Below are the code and all the weights of a small trained network. Each question names an input and a target symbol and asks about switching units off, where a switched-off unit gives its printed mean instead of its output.

import numpy as np


def w(rows, s, z=0):
    codes = np.array(rows[::2]) - 128.0
    scale = np.full(codes.shape[1], s)
    scale[-1] = z or s
    return codes * scale


def norm(h):
    return h / np.sqrt((h * h).mean(-1, keepdims=True) + 1e-5)


def f(y):
    return y / 2 * (1 + np.tanh(0.7978845608 * (y + 0.044715 * y**3)))


def softmax(a):
    e = np.exp(a - a.max(-1, keepdims=True))
    return e / e.sum(-1, keepdims=True)


def log_softmax(a):
    a = a - a.max(-1, keepdims=True)
    return a - np.log(np.exp(a).sum(-1, keepdims=True))


def net(x, mask):
    ids = ['βγδεηθλμπστφψ'.index(c) for c in x.split()]
    T = len(ids)
    res = E[ids] + P[:T]
    u = 0
    for l in range(2):
        r = norm(res)
        for j in range(3):
            rows = slice(3 * j, 3 * j + 3)
            q, k, v = (r @ M[l][rows].T for M in (Q, K, V))
            z = softmax(np.where(np.tri(T) > 0, q @ k.T / 3**0.5, -1e9)) @ v
            o = O[l][rows]
            res = res + np.where(mask[u + j], z, o[:, -1]) @ o[:, :-1]
        u += 3
        y = f(norm(res) @ A[l][:, :-1].T + A[l][:, -1])
        res = res + np.where(mask[u : u + 8], y, B[l][:, -1]) @ B[l][:, :-1]
        u += 8
    return log_softmax(norm(res)[-1] @ U[:, :-1].T + U[:, -1])


Q, K, V, O, A, B = {}, {}, {}, {}, {}, {}
E = w([
[190,136,167,170],'β',
[100,163,125,75],'γ',
[137,163,111,141],'δ',
[251,137,142,65],'ε',
[154,91,113,119],'η',
[118,141,150,197],'θ',
[144,124,122,36],'λ',
[79,61,99,72],'μ',
[175,103,98,114],'π',
[121,84,137,159],'σ',
[116,111,101,230],'τ',
[93,187,59,108],'φ',
[91,111,79,132],'ψ',
],0.03)
P = w([
[173,172,136,11],'0',
[202,80,60,129],'1',
[183,86,74,139],'2',
[164,94,88,149],'3',
[149,107,94,144],'4',
[137,114,101,148],'5',
[130,117,109,153],'6',
[120,121,110,160],'7',
[116,125,117,161],'8',
[113,127,122,164],'9',
],0.012)
Q[0] = w([
[68,148,9,129],'L0H0',
[99,141,77,255],'L0H0',
[106,237,107,116],'L0H0',
[134,121,167,93],'L0H1',
[73,201,103,129],'L0H1',
[162,163,145,162],'L0H1',
[135,198,125,109],'L0H2',
[112,5,141,185],'L0H2',
[118,103,117,195],'L0H2',
],0.035)
K[0] = w([
[26,136,54,119],'L0H0',
[66,119,120,253],'L0H0',
[71,232,121,119],'L0H0',
[161,161,138,114],'L0H1',
[12,162,152,135],'L0H1',
[99,95,170,150],'L0H1',
[134,58,146,100],'L0H2',
[86,198,27,192],'L0H2',
[94,122,76,132],'L0H2',
],0.03)
V[0] = w([
[84,115,36,153],'L0H0',
[191,251,121,181],'L0H0',
[64,202,53,109],'L0H0',
[122,151,119,123],'L0H1',
[84,181,111,106],'L0H1',
[209,166,84,94],'L0H1',
[136,133,138,127],'L0H2',
[118,172,89,162],'L0H2',
[126,155,133,124],'L0H2',
],0.016)
O[0] = w([
[144,83,41,171,254],'L0H0',
[204,237,23,137,192],'L0H0',
[86,179,20,76,196],'L0H0',
[139,172,121,112,129],'L0H1',
[148,213,111,110,104],'L0H1',
[245,47,48,66,252],'L0H1',
[135,112,131,130,125],'L0H2',
[221,62,94,144,145],'L0H2',
[142,119,119,111,119],'L0H2',
],0.011,0.0061)
A[0] = w([
[75,55,169,157,69],'L0N0',
[124,53,58,95,122],'L0N1',
[101,140,45,199,196],'L0N2',
[44,69,54,152,76],'L0N3',
[157,64,200,142,110],'L0N4',
[3,102,93,120,80],'L0N5',
[227,168,199,125,2],'L0N6',
[202,213,174,172,89],'L0N7',
],0.02,0.0088)
B[0] = w([
[147,133,62,43,156],'L0N0',
[39,168,116,128,207],'L0N1',
[51,102,158,212,247],'L0N2',
[83,208,119,148,166],'L0N3',
[106,141,122,226,184],'L0N4',
[80,120,80,59,151],'L0N5',
[254,45,151,99,142],'L0N6',
[126,230,224,162,163],'L0N7',
],0.031,0.015)
Q[1] = w([
[121,213,255,217],'L1H0',
[197,221,132,196],'L1H0',
[152,156,115,162],'L1H0',
[77,185,227,118],'L1H1',
[161,103,99,196],'L1H1',
[64,120,177,180],'L1H1',
[194,236,115,41],'L1H2',
[59,24,133,45],'L1H2',
[129,33,201,158],'L1H2',
],0.031)
K[1] = w([
[52,29,148,217],'L1H0',
[150,25,83,234],'L1H0',
[134,99,163,160],'L1H0',
[25,89,158,209],'L1H1',
[158,162,82,108],'L1H1',
[59,109,64,114],'L1H1',
[234,214,123,37],'L1H2',
[47,46,130,1],'L1H2',
[98,21,201,142],'L1H2',
],0.029)
V[1] = w([
[129,70,93,77],'L1H0',
[169,137,140,160],'L1H0',
[114,39,113,174],'L1H0',
[179,180,42,150],'L1H1',
[139,208,111,165],'L1H1',
[114,140,158,97],'L1H1',
[101,83,141,19],'L1H2',
[24,61,251,122],'L1H2',
[181,122,176,189],'L1H2',
],0.021)
O[1] = w([
[129,85,171,181,104],'L1H0',
[152,146,76,152,90],'L1H0',
[96,16,69,181,160],'L1H0',
[65,175,33,176,163],'L1H1',
[28,165,87,124,178],'L1H1',
[145,163,142,94,110],'L1H1',
[157,95,219,166,2],'L1H2',
[189,103,252,18,168],'L1H2',
[65,227,125,69,100],'L1H2',
],0.016,0.011)
A[1] = w([
[160,165,185,57,24],'L1N0',
[84,137,3,164,153],'L1N1',
[110,55,90,20,3],'L1N2',
[155,29,160,195,72],'L1N3',
[103,122,214,213,150],'L1N4',
[79,41,30,65,118],'L1N5',
[162,240,132,124,28],'L1N6',
[225,103,15,9,179],'L1N7',
],0.016,0.0071)
B[1] = w([
[62,73,162,182,132],'L1N0',
[211,128,190,135,249],'L1N1',
[155,98,54,124,133],'L1N2',
[72,164,135,141,146],'L1N3',
[135,179,139,115,174],'L1N4',
[91,89,67,104,182],'L1N5',
[85,99,170,181,135],'L1N6',
[127,140,150,3,138],'L1N7',
],0.04,0.018)
U = w([
[192,86,138,163,106],'β',
[140,62,117,144,125],'γ',
[142,229,16,138,85],'δ',
[187,131,99,133,169],'ε',
[145,104,85,178,93],'η',
[100,222,162,102,133],'θ',
[167,184,114,67,254],'λ',
[228,192,183,177,74],'μ',
[138,106,116,152,211],'π',
[84,83,174,239,7],'σ',
[108,81,216,134,181],'τ',
[87,99,62,86,207],'φ',
[7,169,121,85,59],'ψ',
],0.017,0.0067)

Each question gives the input, a string of symbols that net reads in full, and the target symbol t.
The units are the heads (3 rows each of Q, K, V and O) and the neurons (one row each of A and B). Each row of codes is followed by its name. A weight is (code - 128) times the scale printed after its matrix; where a second scale follows, it is the last column's (O, A, B and U).
mask holds one flag per unit, layer by layer, with each layer's heads first. A switched-off unit (its flag False) gives its mean, the last column of its rows in O or B, instead of its output. The means were averaged over made-up inputs and are rounded, as every weight is.
A unit's drop is (log p(t) with every unit on - log p(t) with that unit switched off) / (log p(t) with every unit on - log p(t) with every unit switched off).
top k neurons: the k neurons with the biggest drops, biggest first
top k neurons in layer l: the k neurons of layer l with the biggest drops, biggest first
which heads matter: for each layer, one digit per head in row order, 1 if its drop is at least 0.15 and else 0, layers parted by /
input σ γ γ γ θ γ, target τ: top 3 neurons : [L0N4 L0N0 L0N1]
input π δ δ γ γ μ δ λ γ, target σ: top 4 neurons in layer 0 : [L0N2 L0N7 L0N1 L0N5]
input μ τ δ π σ, target ψ: which heads matter : 100 / 111
input ψ δ λ μ, target φ: top 2 neurons in layer 0 : [L0N1 L0N0]
input δ β δ δ μ η, target δ: which heads matter : 110 / 110
input μ σ β β γ δ ψ η η, target ψ: top 2 neurons : [L0N7 L0N0]
input θ γ δ γ η ψ τ σ, target λ: top 3 neurons in layer 0 : [L0N0 L0N2 L0N7]
input σ η ε δ δ ψ γ, target τ: top 2 neurons : [L0N4 L0N0]
input δ φ σ φ θ π, target δ: top 3 neurons : [L0N2 L0N4 L0N7]
input η θ σ π σ γ τ δ δ π, target φ: top 2 neurons in layer 1 : [L1N1 L1N2]
input λ δ δ σ π λ σ η η, target θ: top 4 neurons : [L0N7 L0N2 L0N0 L0N4]
input σ ψ λ π δ β, target μ: which heads matter : 100 / 000
input δ δ λ, target τ: which heads matter : 100 / 001
input θ δ π, target λ: top 2 neurons in layer 0 : [L0N7 L0N2]
input η ψ ψ σ δ τ δ β η, target φ: top neuron in layer 0 : [L0N4]
input θ σ σ π ε τ δ η, target λ: top neuron in layer 1 : [L1N7]
input δ ψ σ β σ, target δ: which heads matter : 100 / 110
input μ δ η, target ψ: top 3 neurons : [L0N7 L0N4 L0N1]
input μ λ ψ γ λ γ δ η σ σ, target ψ: top 4 neurons : [L0N7 L1N3 L0N4 L0N0]
input θ φ γ π, target λ: top 3 neurons : [L0N2 L0N7 L1N7]
input γ γ μ δ, target μ: top neuron in layer 0 : [L0N4]
input δ δ σ, target δ: top 3 neurons in layer 0 : [L0N2 L0N4 L0N0]
input δ σ γ β η η, target δ: top 3 neurons in layer 0 : [L0N2 L0N0 L0N4]
input γ η δ π, target μ: which heads matter : 010 / 100
input λ γ δ δ μ π η η, target θ: top 3 neurons : [L0N7 L0N2 L0N4]
input γ β ψ δ μ η, target μ: which heads matter : 100 / 100
input γ λ γ δ δ φ σ π γ η, target μ: top neuron : [L0N4]
input δ ψ γ δ τ θ γ γ δ θ, target θ: top 2 neurons in layer 1 : [L1N1 L1N4]
